Below is a small trained network, with its code and all its weights. Each question gives an input and a class and asks what happens when units are switched off, that is, made to give their printed mean instead of their output.

import numpy as np


def w(rows, s, z=0):
    codes = np.array(rows[::2]) - 128.0
    scale = np.full(codes.shape[1], s)
    scale[-1] = z or s
    return codes * scale


def f(y):
    return y / 2 * (1 + np.tanh(0.7978845608 * (y + 0.044715 * y**3)))


def log_softmax(a):
    a = a - a.max(-1, keepdims=True)
    return a - np.log(np.exp(a).sum(-1, keepdims=True))


def net(x, mask):
    res = np.array(x, float).reshape(1, 3) / 4 @ E
    y = f(res @ A[0][:, :-1].T + A[0][:, -1])
    res = res + np.where(mask, y, B[0][:, -1]) @ B[0][:, :-1]
    return log_softmax(res[-1] @ U[:, :-1].T + U[:, -1])


A, B = {}, {}
E = w([
[240,112,111,30,157,101,202],'x0',
[84,123,255,157,226,115,198],'x1',
[142,235,24,197,193,172,183],'x2',
],0.0072)
A[0] = w([
[162,165,23,95,36,128,64,108],'neuron 1',
[74,147,134,145,130,139,77,253],'neuron 2',
[38,131,146,228,93,165,37,91],'neuron 3',
[229,102,109,44,176,97,193,84],'neuron 4',
[100,125,204,154,193,119,218,228],'neuron 5',
[162,129,22,107,38,138,68,101],'neuron 6',
[132,232,64,197,166,196,200,102],'neuron 7',
[110,147,214,152,224,94,176,95],'neuron 8',
[94,137,228,162,212,127,216,108],'neuron 9',
[191,147,31,109,23,148,57,99],'neuron 10',
[115,18,224,80,46,79,66,93],'neuron 11',
[100,121,199,151,200,125,204,85],'neuron 12',
[253,99,135,28,141,89,207,115],'neuron 13',
[221,113,113,20,169,66,200,93],'neuron 14',
[35,155,149,217,79,148,64,104],'neuron 15',
[31,125,147,212,89,188,41,112],'neuron 16',
[95,123,220,159,242,112,208,112],'neuron 17',
[24,140,135,201,90,159,76,114],'neuron 18',
[47,145,149,216,98,170,37,106],'neuron 19',
[158,239,41,214,204,202,172,122],'neuron 20',
[142,233,60,181,186,183,164,116],'neuron 21',
[116,22,214,57,84,78,56,107],'neuron 22',
[174,146,28,110,23,145,75,111],'neuron 23',
[135,240,61,173,191,208,194,92],'neuron 24',
[252,103,111,45,130,88,228,104],'neuron 25',
[89,156,220,147,205,87,205,104],'neuron 26',
],0.0061,0.011)
B[0] = w([
[135,99,200,133,129,175,70,169],'neuron 1',
[204,177,145,79,116,111,129,245],'neuron 2',
[75,161,108,170,202,157,179,164],'neuron 3',
[26,153,100,191,207,161,176,158],'neuron 4',
[197,154,144,85,90,141,96,235],'neuron 5',
[126,68,204,155,141,197,49,164],'neuron 6',
[72,84,159,85,94,91,157,180],'neuron 7',
[108,59,150,157,149,175,71,160],'neuron 8',
[139,82,156,145,133,173,58,175],'neuron 9',
[129,95,170,131,134,170,80,169],'neuron 10',
[2,54,176,58,63,57,197,183],'neuron 11',
[75,44,148,203,154,176,80,151],'neuron 12',
[107,190,117,155,179,141,165,181],'neuron 13',
[68,170,104,175,201,160,181,167],'neuron 14',
[101,171,102,160,193,152,176,164],'neuron 15',
[107,182,109,149,185,148,180,172],'neuron 16',
[139,99,163,137,123,171,68,181],'neuron 17',
[119,170,121,139,179,137,159,165],'neuron 18',
[104,171,104,152,187,147,172,166],'neuron 19',
[82,88,176,59,74,72,156,203],'neuron 20',
[79,84,168,69,85,73,154,181],'neuron 21',
[57,80,170,58,85,59,167,185],'neuron 22',
[143,94,184,130,140,175,58,170],'neuron 23',
[17,55,155,80,83,85,166,178],'neuron 24',
[105,183,118,159,197,152,177,175],'neuron 25',
[127,72,159,159,130,181,67,168],'neuron 26',
],0.0098,0.011)
U = w([
[90,85,138,101,78,35,156,109],'0',
[144,102,141,141,136,200,3,122],'1',
[116,209,113,152,198,150,180,128],'2',
[248,207,114,100,62,69,104,246],'3',
[138,112,81,175,122,87,113,76],'4',
[136,119,74,152,122,115,119,79],'5',
[143,106,95,211,120,74,119,79],'6',
],0.016,0.012)

Each question gives the input, the list of numbers given to net, and the class t.
The units are the neurons (one row each of A and B). Each row of codes is followed by its name. A weight is (code - 128) times the scale printed after its matrix; where a second scale follows, it is the last column's (A, B and U).
mask holds one flag per neuron, in row order. A switched-off neuron (its flag False) gives its mean, the last column of its row in B, instead of its output. The means were averaged over made-up inputs and are rounded, as every weight is.
A unit's drop is (log p(t) with every unit on - log p(t) with that unit switched off) / (log p(t) with every unit on - log p(t) with every unit switched off).
most important unit: the unit with the biggest drop
top k neurons: the k neurons with the biggest drops, biggest first
drop when u is switched off: that unit's drop, to one decimal
input [-7,-6,-6], class 2: top 2 neurons -> neuron 16; neuron 3
input [-2,7,7], class 0: top 3 neurons -> neuron 20; neuron 24; neuron 21
input [-5,-1,5], class 0: top neuron -> neuron 20
input [3,-5,5], class 0: top 2 neurons -> neuron 20; neuron 21
input [8,2,8], class 0: top 4 neurons -> neuron 20; neuron 24; neuron 21; neuron 7
input [-8,7,-1], class 2: top 2 neurons -> neuron 16; neuron 3
input [-4,-8,8], class 0: top 3 neurons -> neuron 20; neuron 24; neuron 21
input [1,-3,3], class 3: top 2 neurons -> neuron 11; neuron 22
input [-1,8,7], class 1: top 2 neurons -> neuron 9; neuron 17
input [8,7,0], class 2: top 3 neurons -> neuron 14; neuron 13; neuron 25
input [-4,-1,4], class 0: drop when neuron 9 is switched off -> 0.0
input [-8,-7,8], class 0: drop when neuron 7 is switched off -> 0.6
input [-3,3,4], class 0: drop when neuron 24 is switched off -> 0.1
input [-7,6,0], class 2: most important unit -> neuron 16
